Here is a tiny trained network, its code and every weight. The questions are about switching its units off for an input and a target symbol, where a switched-off unit gives its printed mean instead of its output.

import numpy as np


def w(rows, s, z=0):
    codes = np.array(rows[::2]) - 128.0
    scale = np.full(codes.shape[1], s)
    scale[-1] = z or s
    return codes * scale


def f(y):
    return y / 2 * (1 + np.tanh(0.7978845608 * (y + 0.044715 * y**3)))


def softmax(a):
    e = np.exp(a - a.max(-1, keepdims=True))
    return e / e.sum(-1, keepdims=True)


def log_softmax(a):
    a = a - a.max(-1, keepdims=True)
    return a - np.log(np.exp(a).sum(-1, keepdims=True))


def net(x, mask):
    ids = ['αγδεηθσψω'.index(c) for c in x.split()]
    T = len(ids)
    res = E[ids] + P[:T]
    u = 0
    for l in range(2):
        q, k, v = (res @ M[l].T for M in (Q, K, V))
        z = softmax(np.where(np.tri(T) > 0, q @ k.T / 4**0.5, -1e9)) @ v
        res = res + np.where(mask[u], z, O[l][:, -1]) @ O[l][:, :-1]
        u += 1
        y = f(res @ A[l][:, :-1].T + A[l][:, -1])
        res = res + np.where(mask[u : u + 4], y, B[l][:, -1]) @ B[l][:, :-1]
        u += 4
    return log_softmax(res[-1] @ U[:, :-1].T + U[:, -1])


Q, K, V, O, A, B = {}, {}, {}, {}, {}, {}
E = w([
[63,168,118,219,164,167,138,88],'α',
[94,44,78,211,95,101,42,156],'γ',
[29,71,108,166,104,95,69,97],'δ',
[64,5,128,137,145,80,22,68],'ε',
[67,164,211,110,96,97,102,182],'η',
[150,152,224,127,166,166,61,128],'θ',
[188,89,174,122,162,47,158,190],'σ',
[167,102,139,120,89,188,143,186],'ψ',
[69,155,71,104,177,119,162,205],'ω',
],0.011)
P = w([
[116,220,125,215,118,70,56,158],'0',
[95,159,142,193,131,108,74,178],'1',
[106,126,142,184,146,130,109,184],'2',
[82,99,159,136,150,160,124,188],'3',
[86,62,166,112,168,181,154,195],'4',
[69,48,173,87,177,206,165,180],'5',
[73,1,179,65,185,209,198,169],'6',
],0.0058)
Q[0] = w([
[89,65,93,178,104,97,74,43],'0.h0',
[158,179,214,59,160,176,112,239],'0.h0',
[15,5,136,161,140,133,70,147],'0.h0',
[233,235,70,98,85,94,214,35],'0.h0',
],0.011)
K[0] = w([
[156,133,150,179,94,184,97,88],'0.h0',
[132,97,121,65,160,98,163,152],'0.h0',
[140,120,147,128,151,250,149,97],'0.h0',
[113,152,119,152,93,59,89,134],'0.h0',
],0.015)
V[0] = w([
[109,93,85,113,66,128,147,163],'0.h0',
[61,85,112,124,84,71,143,117],'0.h0',
[144,99,189,77,129,122,61,61],'0.h0',
[1,159,124,151,145,116,119,110],'0.h0',
],0.0094)
O[0] = w([
[113,66,147,179,59,154,157,33,42],'0.h0',
[192,162,168,128,79,126,151,2,64],'0.h0',
[113,161,90,13,74,54,81,149,90],'0.h0',
[178,250,124,106,153,215,140,44,252],'0.h0',
],0.0061,0.0027)
A[0] = w([
[16,56,59,66,109,10,47,151,166],'0.n0',
[115,106,218,191,98,135,82,77,252],'0.n1',
[137,125,253,22,171,101,134,220,225],'0.n2',
[60,77,148,248,190,124,100,142,196],'0.n3',
],0.0059,0.0027)
B[0] = w([
[143,107,46,108,146,35,40,141,196],'0.n0',
[154,120,213,185,95,146,113,59,183],'0.n1',
[219,190,194,120,146,154,121,231,254],'0.n2',
[89,85,116,253,150,113,146,164,233],'0.n3',
],0.007,0.0066)
Q[1] = w([
[125,131,69,75,58,64,95,59],'1.h0',
[175,85,205,148,160,121,141,222],'1.h0',
[99,129,82,169,102,133,134,45],'1.h0',
[128,66,119,249,122,116,151,107],'1.h0',
],0.011)
K[1] = w([
[154,148,143,166,106,108,18,129],'1.h0',
[118,79,117,82,116,148,183,140],'1.h0',
[108,157,129,172,132,119,100,107],'1.h0',
[8,106,82,180,114,151,120,94],'1.h0',
],0.011)
V[1] = w([
[52,93,66,137,91,206,159,119],'1.h0',
[199,35,142,170,113,3,175,103],'1.h0',
[75,185,77,144,242,67,148,133],'1.h0',
[169,69,163,106,43,147,101,130],'1.h0',
],0.0062)
O[1] = w([
[176,78,107,216,87,138,108,93,2],'1.h0',
[45,155,215,166,147,2,181,140,68],'1.h0',
[93,20,141,81,193,163,154,117,241],'1.h0',
[131,220,114,165,56,72,93,148,32],'1.h0',
],0.0075,0.0036)
A[1] = w([
[137,218,188,112,73,197,160,66,102],'1.n0',
[208,169,153,202,59,123,120,150,243],'1.n1',
[115,146,253,150,107,147,160,111,246],'1.n2',
[216,179,96,76,144,174,91,154,138],'1.n3',
],0.0071,0.0013)
B[1] = w([
[2,112,28,83,78,140,245,94,158],'1.n0',
[174,166,62,190,80,134,98,158,199],'1.n1',
[145,161,43,140,186,132,209,118,246],'1.n2',
[47,89,171,132,34,167,123,132,255],'1.n3',
],0.0074,0.0051)
U = w([
[186,57,135,132,183,195,156,95,213],'α',
[220,188,93,203,88,121,78,158,144],'γ',
[46,166,68,103,74,131,202,108,138],'δ',
[179,159,178,82,122,72,64,24,252],'ε',
[115,201,173,112,200,87,199,150,107],'η',
[122,109,3,75,154,95,83,162,74],'θ',
[131,140,120,114,125,127,120,122,24],'σ',
[46,81,186,171,83,91,140,117,30],'ψ',
[84,125,210,96,67,160,94,149,104],'ω',
],0.0056,0.0045)

Each question gives the input, a string of symbols that net reads in full, and the target symbol t.
The units are the heads (4 rows each of Q, K, V and O) and the neurons (one row each of A and B). Each row of codes is followed by its name. A weight is (code - 128) times the scale printed after its matrix; where a second scale follows, it is the last column's (O, A, B and U).
mask holds one flag per unit, layer by layer, with each layer's heads first. A switched-off unit (its flag False) gives its mean, the last column of its rows in O or B, instead of its output. The means were averaged over made-up inputs and are rounded, as every weight is.
A unit's drop is (log p(t) with every unit on - log p(t) with that unit switched off) / (log p(t) with every unit on - log p(t) with every unit switched off).
The circuit of an input: a set's keep is (log p(t) with only the set's units on - log p(t) with every unit switched off) / (log p(t) with every unit on - log p(t) with every unit switched off). Starting from all 10 units, units are removed one at a time, each time the one whose removal leaves the highest keep (on an exact tie, the one counted first), for as long as the keep stays at least 0.8.
units of the circuit, in order: the units of the circuit, biggest drop first
unit that matters most: the unit with the biggest drop
k most important neurons: the k neurons with the biggest drops, biggest first
top k neurons in layer l: the k neurons of layer l with the biggest drops, biggest first
input ψ θ ε α ψ ε δ, target ψ: 2 most important neurons : [0.n3, 0.n2]
input θ ω ψ, target α: unit that matters most : 0.h0
input ε σ θ, target η: units of the circuit, in order : [1.h0, 0.h0, 1.n2]
input α δ α δ η γ, target α: units of the circuit, in order : [0.h0, 1.h0, 0.n2]
input ω ω γ ψ η, target γ: units of the circuit, in order : [1.h0, 1.n1, 0.n2]
input η ω α α, target α: units of the circuit, in order : [1.h0, 0.h0]
input σ η ε γ δ δ, target δ: units of the circuit, in order : [0.h0, 1.n0, 1.h0, 0.n0]
input γ η ε δ, target δ: top 2 neurons in layer 0 : [0.n1, 0.n0]
input α σ ω δ, target α: units of the circuit, in order : [0.h0, 1.h0, 0.n2]
input σ γ σ α δ, target α: units of the circuit, in order : [0.h0, 1.h0, 0.n0]
input γ ω ε η ψ ε, target ψ: units of the circuit, in order : [0.h0, 1.h0, 0.n3]
input α θ ε ω γ σ η, target η: units of the circuit, in order : [1.h0, 0.n2]
input ψ ω θ η, target α: units of the circuit, in order : [0.h0, 1.h0, 0.n1, 0.n0]
input θ γ ω σ α γ η, target δ: 3 most important neurons : [1.n0, 0.n3, 0.n0]
input γ δ α θ σ σ ψ, target γ: units of the circuit, in order : [1.h0, 0.h0, 1.n1]
input γ σ η ε α γ, target α: units of the circuit, in order : [0.h0, 1.h0, 0.n0]
input α α ε, target α: units of the circuit, in order : [0.h0, 1.h0]
input α ω θ, target α: units of the circuit, in order : [1.h0, 0.h0]
input γ δ θ, target ω: top 2 neurons in layer 1 : [1.n3, 1.n2]
input δ σ δ η γ γ, target γ: 3 most important neurons : [1.n1, 0.n1, 0.n3]
input ε θ γ θ, target ω: top neuron in layer 1 : [1.n3]
input α η γ ε ψ σ θ, target γ: top 2 neurons in layer 0 : [0.n0, 0.n2]
input α θ α ε, target α: units of the circuit, in order : [1.h0, 0.h0, 0.n2]
input ε δ ψ η σ, target γ: 3 most important neurons : [0.n2, 0.n0, 1.n1]
input σ σ σ γ, target γ: 2 most important neurons : [1.n1, 0.n1]
input δ σ θ ψ ω γ, target ψ: 2 most important neurons : [0.n2, 0.n3]
input σ α ω η θ γ, target θ: most important neuron : [0.n0]
input θ α α θ γ, target θ: top 2 neurons in layer 0 : [0.n0, 0.n1]
input α ψ γ ψ θ, target γ: most important neuron : [1.n1]
